Here is a tiny trained network, its code and every weight. The questions are about switching its units off for an input and a class, where a switched-off unit gives its printed mean instead of its output.

import numpy as np


def w(rows, s, z=0):
    codes = np.array(rows[::2]) - 128.0
    scale = np.full(codes.shape[1], s)
    scale[-1] = z or s
    return codes * scale


def f(y):
    return np.maximum(y, 0)


def log_softmax(a):
    a = a - a.max(-1, keepdims=True)
    return a - np.log(np.exp(a).sum(-1, keepdims=True))


def net(x, mask):
    res = np.array(x, float).reshape(1, 3) / 4 @ E
    y = f(res @ A[0][:, :-1].T + A[0][:, -1])
    res = res + np.where(mask, y, B[0][:, -1]) @ B[0][:, :-1]
    return log_softmax(res[-1] @ U[:, :-1].T + U[:, -1])


A, B = {}, {}
E = w([
[136,248,138,142,148],'x0',
[86,155,130,119,21],'x1',
[249,114,112,132,143],'x2',
],0.013)
A[0] = w([
[60,214,129,125,96,105],'N0',
[219,180,125,131,144,50],'N1',
[152,56,110,131,106,57],'N2',
[132,112,106,129,102,2],'N3',
[176,101,108,123,65,98],'N4',
[125,156,124,130,249,188],'N5',
[30,127,124,129,188,160],'N6',
[143,5,137,126,109,163],'N7',
[157,150,128,122,165,117],'N8',
[194,85,124,129,48,127],'N9',
],0.018,0.0048)
B[0] = w([
[81,236,128,139,62,249],'N0',
[60,112,68,136,241,211],'N1',
[151,89,172,120,143,188],'N2',
[181,126,151,132,138,137],'N3',
[118,137,155,126,39,176],'N4',
[192,165,207,124,200,250],'N5',
[141,68,93,125,55,229],'N6',
[148,32,77,125,121,247],'N7',
[107,133,118,120,185,177],'N8',
[163,135,159,126,5,197],'N9',
],0.026,0.016)
U = w([
[184,31,166,106,89,247],'0',
[108,249,169,159,80,251],'1',
[142,156,149,143,212,62],'2',
[88,110,49,147,114,16],'3',
],0.011,0.0028)

Each question gives the input, the list of numbers given to net, and the class t.
The units are the neurons (one row each of A and B). Each row of codes is followed by its name. A weight is (code - 128) times the scale printed after its matrix; where a second scale follows, it is the last column's (A, B and U).
mask holds one flag per neuron, in row order. A switched-off neuron (its flag False) gives its mean, the last column of its row in B, instead of its output. The means were averaged over made-up inputs and are rounded, as every weight is.
A unit's drop is (log p(t) with every unit on - log p(t) with that unit switched off) / (log p(t) with every unit on - log p(t) with every unit switched off).
The circuit of an input: a set's keep is (log p(t) with only the set's units on - log p(t) with every unit switched off) / (log p(t) with every unit on - log p(t) with every unit switched off). Starting from all 10 units, units are removed one at a time, each time the one whose removal leaves the highest keep (on an exact tie, the one counted first), for as long as the keep stays at least 0.8.
units of the circuit, in order: the units of the circuit, biggest drop first
top k neurons: the k neurons with the biggest drops, biggest first
drop when u is switched off: that unit's drop, to one decimal
input [2,1,5], class 2: units of the circuit, in order -> (N1)
input [-2,1,-8], class 1: top 3 neurons -> (N0; N7; N1)
input [1,4,8], class 1: top 3 neurons -> (N7; N9; N6)
input [2,1,8], class 3: top 2 neurons -> (N1; N5)
input [-5,8,-8], class 1: top 2 neurons -> (N0; N1)
input [-5,8,-7], class 1: top 2 neurons -> (N0; N1)
input [2,0,0], class 1: top 2 neurons -> (N7; N1)
input [2,3,8], class 3: top 3 neurons -> (N1; N0; N5)
input [-3,7,0], class 1: top 2 neurons -> (N6; N4)
input [1,-6,3], class 2: drop when N5 is switched off -> 0.0
input [-2,-6,2], class 2: drop when N6 is switched off -> 0.1
input [0,4,1], class 1: drop when N7 is switched off -> 0.2
